Look-ups in named tables: a row name and a column name give one cell, copied from the table.

Table Lalosar
|  | Molotog | Kididol | Sug | Gamumuz | Fenov | Lek | Zelo | Lavazaf |
|---|---|---|---|---|---|---|---|---|
| Bod | 843 | 756 | 654 | 174 | 51 | 523 | 459 | 608 |
| Sepod | 735 | 680 | 402 | 260 | 311 | 785 | 492 | 330 |
| Meline | 683 | 519 | 745 | 668 | 910 | 259 | 816 | 277 |

What is the Lavazaf of Meline in Lalosar?
277
What is the Zelo of Meline in Lalosar?
816
What is the Lek of Bod in Lalosar?
523
What is the Lavazaf of Bod in Lalosar?
608
What is the Fenov of Meline in Lalosar?
910
What is the Kididol of Meline in Lalosar?
519
What is the Sug of Sepod in Lalosar?
402
What is the Zelo of Sepod in Lalosar?
492
What is the Gamumuz of Sepod in Lalosar?
260
What is the Lek of Meline in Lalosar?
259
What is the Molotog of Sepod in Lalosar?
735
What is the Fenov of Sepod in Lalosar?
311
What is the Kididol of Sepod in Lalosar?
680

Mam.csv
,Gabed,Ratafo,Viveti,Govi,Vepoz,Rinek,Tun,Tubonim
Giso,15,18,13,16,18,13,212,212
Fuset,14,14,12,18,15,204,209,210
Piz,35,210,206,206,210,209,209,209
Vone,19,202,211,210,211,210,211,206
Tuta,14,15,14,14,16,16,207,212

Viveti of Piz is 206
Tun of Vone is 211
Tubonim of Giso is 212
Govi of Giso is 16
Vepoz of Vone is 211
Ratafo of Piz is 210
Gabed of Tuta is 14
Rinek of Fuset is 204
Vepoz of Piz is 210
Govi of Piz is 206
Tun of Fuset is 209
Rinek of Tuta is 16
Tun of Tuta is 207

Table Zoz
columns: Mepo, Tik, Nuz, Lalo, Femape, Meb, Tamenum, Pasosup, Kamo, Lekune
Gom: [21.7, 9.1, -0.9, 5.9, 2.9, 34.0, 7.9, 56.2, 23.9, -9.2]
Ziga: [32.2, -35.7, -6.7, 21.4, 7.1, 0.3, -36.9, 14.9, -56.0, 31.8]
Zene: [22.8, 43.0, 38.0, 19.8, -12.9, 9.2, -2.8, 23.4, 34.5, 8.8]
Zov: [21.4, 49.2, -13.2, 27.4, -19.9, 36.6, -11.7, -14.9, -6.6, 26.3]
Nogafu: [23.7, -1.4, 15.6, 44.7, -5.3, 15.7, 86.6, -24.6, -27.5, -21.3]
Fezamov: [-3.3, 28.8, 17.0, -38.0, -14.5, -40.3, 13.3, 37.4, 50.6, 37.6]
Mosumog: [-15.4, -41.6, 56.8, 16.5, -26.0, -36.9, 46.0, 23.8, -10.1, -6.0]
Dus: [-31.9, -66.1, -7.9, -25.4, 20.3, -19.0, 3.3, 35.9, -30.6, -14.4]
Kizari: [8.8, -7.9, -42.5, 11.5, 22.8, 14.6, 23.9, -35.5, -45.9, -9.7]
Pov: [35.0, 40.7, 11.2, -11.8, 20.7, -14.0, -13.4, -2.2, -12.2, -6.5]
Noko: [4.5, -24.0, 8.2, -30.3, 46.3, 60.5, 12.1, -23.2, 30.6, -25.5]
Favabo: [-40.0, 26.7, -23.7, 17.1, -12.1, -47.8, -33.3, -11.1, 5.9, 40.0]
Kamad: [-29.7, -13.0, 12.6, -10.4, 21.0, 18.4, -45.6, 28.4, 57.2, 25.1]

Gom, Lalo -> 5.9
Kamad, Lalo -> -10.4
Ziga, Nuz -> -6.7
Mosumog, Nuz -> 56.8
Nogafu, Pasosup -> -24.6
Zene, Femape -> -12.9
Kamad, Nuz -> 12.6
Favabo, Nuz -> -23.7

Table Nupamu
,Koni,Namak,Rusero
Zik,0.7,0.6,0.1
Debesid,0.4,0.5,0.9
Sikefo,0.1,0.3,0.7
Zif,0.6,0.5,0.0
Ginage,0.5,0.5,0.9

Sikefo, Namak: 0.3
Sikefo, Koni: 0.1
Zik, Namak: 0.6
Zif, Namak: 0.5
Sikefo, Rusero: 0.7
Zif, Koni: 0.6
Which row has the largest Namak? Zik

Vog:
	Rop	Difum	Mariba	Buvi	Dubini	Mez	Zad
Buf	109	147	193	99	100	90	51
Lub	131	103	145	139	120	115	104
Getizin	121	120	166	122	111	104	82
Babasak	147	55	185	169	112	100	66

What is the Dubini of Getizin in Vog? 111
What is the Zad of Lub in Vog? 104
What is the Rop of Babasak in Vog? 147
What is the Mez of Lub in Vog? 115
What is the Difum of Buf in Vog? 147
What is the Zad of Buf in Vog? 51
What is the Zad of Babasak in Vog? 66
What is the Zad of Getizin in Vog? 82
What is the Rop of Lub in Vog? 131

Dus =
cols = Fepu, Duvo, Gifet, Soloke, Fela, Zafaf, Kaz
Koreg: [-0.17, -0.47, -0.31, -0.33, -0.02, -0.06, -0.93]
Linaru: [0.32, -0.38, -0.65, -0.11, -0.18, 0.26, -0.57]
Mubefi: [-0.49, 0.67, 0.00, 0.08, 0.09, -0.77, -0.21]

Mubefi, Kaz -> -0.21
Koreg, Soloke -> -0.33
Linaru, Kaz -> -0.57
Koreg, Fepu -> -0.17
Linaru, Duvo -> -0.38
Koreg, Duvo -> -0.47
Mubefi, Gifet -> 0.00

Tatin:
	Mog	Niv	Teb	Kimes	Kinake	Sulime	Lupes	Dovun	Zisib	Vikupo
Vifa	72	93	140	113	101	142	139	141	122	117
Vib	126	136	92	103	109	116	90	104	30	59
Gaf	93	221	132	141	97	107	165	130	106	161
Punefe	88	72	157	123	144	144	104	24	128	147
Dusavul	129	107	142	87	124	110	110	140	94	84

Kinake of Dusavul is 124
Kinake of Vib is 109
Sulime of Punefe is 144
Lupes of Vib is 90
Teb of Dusavul is 142
Lupes of Vifa is 139
Sulime of Dusavul is 110
Kimes of Punefe is 123
Vikupo of Vifa is 117

Rem =
           Zuke  Fepobe      Zer     Vaf  Bitano  Kurumul     Tepa  Muniden    Sebup     Vuf
Duvagud  30.492  33.101   -9.634  -6.440  24.061   29.864   -9.467   17.243   37.404  14.368
Fipep     8.978  16.125   16.506  14.705   5.539   44.059   20.817   21.776   25.336   9.875
Meve     32.399  33.406  -10.512  -6.414  29.392  -66.901  -14.449   15.174   34.367  18.089
Vemas    48.234  30.743   -4.607   3.822  57.417  -45.123  -18.366    2.048    3.404  36.853
Kas      16.440  -8.160   60.986  63.380  40.457  -37.733   49.167   -0.483  -50.255  40.960

Fipep, Sebup => 25.336
Duvagud, Muniden => 17.243
Duvagud, Zer => -9.634
Kas, Bitano => 40.457
Meve, Vuf => 18.089
Meve, Kurumul => -66.901

Mev =
,Tuz,Fazazud
Nikasi,153,140
Falem,186,130
Rur,94,118
Kito,13,97
Kof,154,135
Dem,249,179
Fepeg,130,126
Navi,209,148

Tuz of Navi: 209
Fazazud of Dem: 179
Tuz of Nikasi: 153
Tuz of Rur: 94
Tuz of Kof: 154
Fazazud of Kof: 135
Fazazud of Falem: 130
Tuz of Dem: 249
Tuz of Kito: 13
Fazazud of Navi: 148
Tuz of Fepeg: 130

Mapelit.csv
,Zipo,Fizu,Fipo,Peruto,Lorus,Rugevu,Nagom,Gufira
Doka,0.8,-1.5,-0.2,-2.4,1.1,-1.8,-0.4,-1.8
Dat,1.7,-1.9,-0.9,-2.8,2.6,-2.5,-0.7,-3.9
Kage,1.7,0.9,-2.3,-0.8,5.1,-4.7,1.7,-5.8
Kez,-3.7,-2.4,-0.8,-0.3,-2.6,1.3,-1.8,0.1
Tokive,-3.8,-2.2,-1.6,-0.1,-0.4,0.3,-0.9,-2.0
Latag,-3.0,-1.9,-3.9,0.9,2.1,-0.8,-1.3,-6.4
Balar,2.1,-1.5,-0.2,-2.8,0.8,-1.8,-1.1,-1.9
Vilesok,3.0,1.8,-0.4,-1.2,1.2,-3.6,1.0,-1.0
Sotenus,2.3,-1.3,-0.8,-2.4,1.1,-2.0,-1.3,-2.7
Dab,-0.9,-5.3,-4.2,-1.6,3.1,0.0,-4.1,-9.4
Beledul,-2.3,0.5,0.4,0.6,-5.9,1.4,-1.4,4.6
Zeva,1.4,-4.0,-0.1,-4.1,1.4,-0.9,-2.2,-3.1
Mag,-4.2,4.4,-0.7,3.3,-2.5,-1.7,3.2,3.5

Kez, Nagom -> -1.8
Mag, Fizu -> 4.4
Kage, Zipo -> 1.7
Zeva, Fizu -> -4.0
Kage, Nagom -> 1.7
Doka, Peruto -> -2.4
Zeva, Fipo -> -0.1
Beledul, Zipo -> -2.3
Sotenus, Rugevu -> -2.0
Doka, Fizu -> -1.5
Mag, Gufira -> 3.5
Zeva, Zipo -> 1.4

